Here is a tiny trained network, its code and every weight. The questions are about switching its units off for an input and a target symbol, where a switched-off unit gives its printed mean instead of its output.

import numpy as np


def w(rows, s, z=0):
    codes = np.array(rows[::2]) - 128.0
    scale = np.full(codes.shape[1], s)
    scale[-1] = z or s
    return codes * scale


def f(y):
    return y / 2 * (1 + np.tanh(0.7978845608 * (y + 0.044715 * y**3)))


def softmax(a):
    e = np.exp(a - a.max(-1, keepdims=True))
    return e / e.sum(-1, keepdims=True)


def log_softmax(a):
    a = a - a.max(-1, keepdims=True)
    return a - np.log(np.exp(a).sum(-1, keepdims=True))


def net(x, mask):
    ids = ['ΘΦΨΩαβζμτ'.index(c) for c in x.split()]
    T = len(ids)
    res = E[ids] + P[:T]
    u = 0
    for l in range(2):
        r = res
        for j in range(2):
            rows = slice(3 * j, 3 * j + 3)
            q, k, v = (r @ M[l][rows].T for M in (Q, K, V))
            z = softmax(np.where(np.tri(T) > 0, q @ k.T / 3**0.5, -1e9)) @ v
            o = O[l][rows]
            res = res + np.where(mask[u + j], z, o[:, -1]) @ o[:, :-1]
        u += 2
        y = f(res @ A[l][:, :-1].T + A[l][:, -1])
        res = res + np.where(mask[u : u + 12], y, B[l][:, -1]) @ B[l][:, :-1]
        u += 12
    return log_softmax(res[-1] @ U[:, :-1].T + U[:, -1])


Q, K, V, O, A, B = {}, {}, {}, {}, {}, {}
E = w([
[69,69,109,172,80,95,86,251],'Θ',
[194,72,136,144,98,200,155,163],'Φ',
[133,93,138,113,135,174,173,132],'Ψ',
[152,99,152,153,154,169,131,127],'Ω',
[132,79,139,86,136,56,213,117],'α',
[204,213,77,38,156,105,104,173],'β',
[199,134,233,177,119,145,151,120],'ζ',
[180,93,146,175,95,85,73,85],'μ',
[143,84,148,144,90,188,145,185],'τ',
],0.02)
P = w([
[163,202,135,163,247,141,124,174],'0',
[186,129,128,108,182,101,125,140],'1',
[184,139,169,98,138,112,127,131],'2',
[160,137,164,97,126,117,113,128],'3',
[138,134,167,91,121,104,107,115],'4',
[113,126,162,88,126,83,94,109],'5',
[108,132,165,91,120,72,100,108],'6',
[128,149,166,99,93,102,122,116],'7',
],0.012)
Q[0] = w([
[179,113,205,125,157,136,172,162],'L0H1',
[158,90,105,70,204,170,158,77],'L0H1',
[51,198,166,77,123,90,127,106],'L0H1',
[96,144,93,130,37,82,46,201],'L0H2',
[96,129,79,134,220,200,138,125],'L0H2',
[87,253,125,185,192,153,132,119],'L0H2',
],0.0063)
K[0] = w([
[225,193,127,166,118,114,141,189],'L0H1',
[51,224,111,99,156,120,189,182],'L0H1',
[177,238,135,118,144,80,254,135],'L0H1',
[152,120,117,50,135,119,65,192],'L0H2',
[149,22,170,176,117,196,179,133],'L0H2',
[28,10,138,188,152,84,118,119],'L0H2',
],0.0061)
V[0] = w([
[106,90,61,159,50,156,132,85],'L0H1',
[118,164,158,48,128,123,165,136],'L0H1',
[106,171,179,215,227,172,96,254],'L0H1',
[135,83,137,248,107,134,133,19],'L0H2',
[135,247,66,99,153,131,102,57],'L0H2',
[146,97,165,139,184,147,205,115],'L0H2',
],0.0078)
O[0] = w([
[218,36,121,183,151,73,133,134,18],'L0H1',
[81,238,131,98,131,146,136,139,61],'L0H1',
[110,147,184,148,185,99,166,103,253],'L0H1',
[126,98,68,28,122,172,130,199,94],'L0H2',
[171,108,41,224,115,142,194,101,52],'L0H2',
[123,140,128,144,198,255,141,116,147],'L0H2',
],0.0082,0.0057)
A[0] = w([
[155,129,186,124,100,166,175,148,211],'L0N1',
[127,112,77,77,88,94,94,115,91],'L0N2',
[157,70,141,155,64,168,204,153,254],'L0N3',
[196,170,157,140,198,70,109,79,166],'L0N4',
[183,49,77,152,58,118,119,96,94],'L0N5',
[127,84,31,113,116,144,94,118,30],'L0N6',
[159,121,154,116,160,217,137,108,203],'L0N7',
[141,118,205,118,38,116,135,116,76],'L0N8',
[55,119,170,95,140,96,155,196,187],'L0N9',
[153,217,218,91,150,147,52,71,195],'L0N10',
[148,134,83,95,213,116,144,237,209],'L0N11',
[2,115,102,94,137,132,203,164,188],'L0N12',
],0.0084,0.0022)
B[0] = w([
[23,94,166,168,165,155,86,100,176],'L0N1',
[92,228,62,127,96,164,112,62,150],'L0N2',
[2,52,175,108,205,134,162,171,152],'L0N3',
[208,64,122,79,133,198,174,124,207],'L0N4',
[113,219,83,63,96,179,173,37,175],'L0N5',
[81,73,151,147,72,87,203,105,128],'L0N6',
[93,112,165,73,6,48,73,79,179],'L0N7',
[104,168,43,155,116,113,138,76,197],'L0N8',
[117,144,144,95,67,237,105,88,208],'L0N9',
[144,57,65,133,106,154,66,210,250],'L0N10',
[136,20,146,150,232,141,188,196,158],'L0N11',
[208,9,157,157,107,168,133,78,159],'L0N12',
],0.0063,0.012)
Q[1] = w([
[229,182,44,203,60,93,67,98],'L1H1',
[204,18,154,183,21,61,108,124],'L1H1',
[213,41,54,109,156,108,217,165],'L1H1',
[140,1,83,169,194,162,119,142],'L1H2',
[151,75,161,9,156,151,194,101],'L1H2',
[129,37,72,133,119,90,169,126],'L1H2',
],0.0064)
K[1] = w([
[103,235,85,53,127,131,80,129],'L1H1',
[225,139,59,181,129,66,88,147],'L1H1',
[141,74,96,182,184,119,191,101],'L1H1',
[125,124,161,73,185,206,253,140],'L1H2',
[183,180,151,79,181,136,66,206],'L1H2',
[106,99,159,149,188,147,107,181],'L1H2',
],0.0076)
V[1] = w([
[253,133,80,139,180,97,128,145],'L1H1',
[206,91,64,177,76,50,24,154],'L1H1',
[224,74,45,146,191,193,104,235],'L1H1',
[114,84,31,201,30,66,84,145],'L1H2',
[63,130,174,130,178,188,174,50],'L1H2',
[193,6,78,217,140,182,149,76],'L1H2',
],0.0053)
O[1] = w([
[200,157,127,126,117,166,157,143,112],'L1H1',
[133,138,157,142,113,254,181,148,160],'L1H1',
[204,76,171,190,117,95,93,148,254],'L1H1',
[110,127,48,122,101,105,126,140,4],'L1H2',
[150,117,169,210,128,117,136,215,196],'L1H2',
[130,117,165,107,65,199,108,166,235],'L1H2',
],0.01,0.0063)
A[1] = w([
[62,204,151,175,168,144,145,200,97],'L1N1',
[106,217,82,92,101,116,63,23,141],'L1N2',
[79,142,165,94,66,120,76,237,186],'L1N3',
[89,150,202,132,123,65,188,130,163],'L1N4',
[182,70,21,110,156,76,114,104,94],'L1N5',
[42,153,22,82,138,53,255,71,102],'L1N6',
[185,171,96,117,116,143,123,107,68],'L1N7',
[127,164,99,43,118,202,110,45,181],'L1N8',
[160,115,189,135,143,78,211,169,246],'L1N9',
[153,116,178,225,112,161,168,139,32],'L1N10',
[50,166,117,98,142,188,158,21,133],'L1N11',
[111,73,137,17,119,122,92,80,253],'L1N12',
],0.0082,0.0032)
B[1] = w([
[131,121,95,137,153,244,171,101,135],'L1N1',
[86,17,157,74,135,120,229,187,163],'L1N2',
[201,148,143,110,148,106,94,112,248],'L1N3',
[114,198,174,151,94,160,178,196,150],'L1N4',
[127,177,151,118,168,116,231,146,138],'L1N5',
[253,182,224,147,56,112,252,252,146],'L1N6',
[89,107,54,129,109,113,107,45,154],'L1N7',
[116,158,77,180,104,89,108,110,181],'L1N8',
[150,179,86,116,99,177,55,104,187],'L1N9',
[74,105,76,50,202,84,200,112,230],'L1N10',
[95,79,81,49,123,77,135,96,157],'L1N11',
[165,160,67,147,104,193,87,190,223],'L1N12',
],0.0072,0.017)
U = w([
[136,19,215,142,161,160,156,181,169],'Θ',
[157,188,154,254,59,122,65,148,254],'Φ',
[30,61,100,110,169,108,65,107,167],'Ψ',
[62,74,184,74,143,69,161,136,116],'Ω',
[131,71,162,144,152,51,116,93,31],'α',
[62,109,132,188,186,160,151,180,70],'β',
[125,178,198,117,137,87,151,135,68],'ζ',
[126,158,84,125,221,101,111,193,86],'μ',
[127,59,108,246,162,73,136,227,28],'τ',
],0.0062,0.0028)

Each question gives the input, a string of symbols that net reads in full, and the target symbol t.
The units are the heads (3 rows each of Q, K, V and O) and the neurons (one row each of A and B). Each row of codes is followed by its name. A weight is (code - 128) times the scale printed after its matrix; where a second scale follows, it is the last column's (O, A, B and U).
mask holds one flag per unit, layer by layer, with each layer's heads first. A switched-off unit (its flag False) gives its mean, the last column of its rows in O or B, instead of its output. The means were averaged over made-up inputs and are rounded, as every weight is.
A unit's drop is (log p(t) with every unit on - log p(t) with that unit switched off) / (log p(t) with every unit on - log p(t) with every unit switched off).
The circuit of an input: a set's keep is (log p(t) with only the set's units on - log p(t) with every unit switched off) / (log p(t) with every unit on - log p(t) with every unit switched off). Starting from the 12 units with the biggest drops (on a tie, the unit counted first), units are removed one at a time, each time the one whose removal leaves the highest keep (on an exact tie, the one counted first), for as long as the keep stays at least 0.8.
units of the circuit, in order: the units of the circuit, biggest drop first
most important unit: the unit with the biggest drop
k most important neurons: the k neurons with the biggest drops, biggest first
k most important neurons of layer l: the k neurons of layer l with the biggest drops, biggest first
which heads matter: for each layer, one digit per head in row order, 1 if its drop is at least 0.15 and else 0, layers parted by /
input μ τ τ μ Ω μ Ψ μ, target Ω: which heads matter	11 / 11
input Θ Θ Θ Φ ζ μ Θ, target Ω: units of the circuit, in order	[L0H2, L1H2, L1H1, L1N6]
input Ω τ τ Ψ Ψ, target Φ: most important unit	L1H1
input Θ τ Ω Ω β α Ω, target Φ: which heads matter	10 / 10
input ζ Ψ μ μ τ Ψ ζ Θ, target Θ: units of the circuit, in order	[L0N12, L1H2, L0H2]
input α Φ ζ α Ψ Ψ Φ, target Φ: 2 most important neurons	[L0N7, L1N10]
input Φ τ μ μ Φ, target Φ: which heads matter	01 / 10
input ζ Θ μ Φ Θ μ Θ μ, target Ψ: units of the circuit, in order	[L1H2, L0H2, L1H1]
input Ψ Φ μ Φ Θ τ μ, target Φ: which heads matter	11 / 10
input μ Ω μ τ β Θ, target τ: which heads matter	01 / 01
input ζ α ζ Φ μ ζ Θ, target Θ: 2 most important neurons	[L0N12, L0N5]
input Θ μ Ψ Θ, target Φ: 3 most important neurons of layer 0	[L0N10, L0N4, L0N9]
input β ζ Θ μ α, target ζ: units of the circuit, in order	[L0H1, L1H1, L1N6]
input μ μ α ζ ζ α μ ζ, target Ψ: units of the circuit, in order	[L0H2, L1H1, L0N1]
input Θ ζ Ω β ζ μ, target α: most important neuron of layer 1	[L1N10]
input μ μ μ Θ Θ Θ, target Ψ: units of the circuit, in order	[L0H2, L1H2]
input μ α τ μ μ α, target Φ: 2 most important neurons	[L0N12, L0N10]
input Θ τ ζ ζ, target Φ: units of the circuit, in order	[L0N11, L1N2, L0N8]
input μ τ ζ Φ ζ μ Ω Ω, target Φ: units of the circuit, in order	[L1N10, L1N2, L1H1]
input τ ζ α β μ μ μ Φ, target Ω: 4 most important neurons	[L0N5, L0N3, L0N10, L1N11]
input μ α μ Θ Ψ Θ μ Θ, target Ψ: 2 most important neurons	[L0N10, L0N2]
input Θ μ β Φ τ μ μ Ψ, target Ψ: most important unit	L0N4
input τ μ Ψ Θ α τ, target Φ: 2 most important neurons	[L1N10, L0N10]
input ζ μ Ω μ ζ, target Φ: which heads matter	11 / 00
input Θ Θ Ψ Ψ α β μ α, target ζ: 2 most important neurons	[L1N6, L0N10]
input μ μ μ, target Ψ: 3 most important neurons of layer 0	[L0N5, L0N2, L0N10]
input Ψ τ α μ, target Θ: which heads matter	01 / 11
input μ Θ τ Ψ Θ μ, target Φ: which heads matter	01 / 10
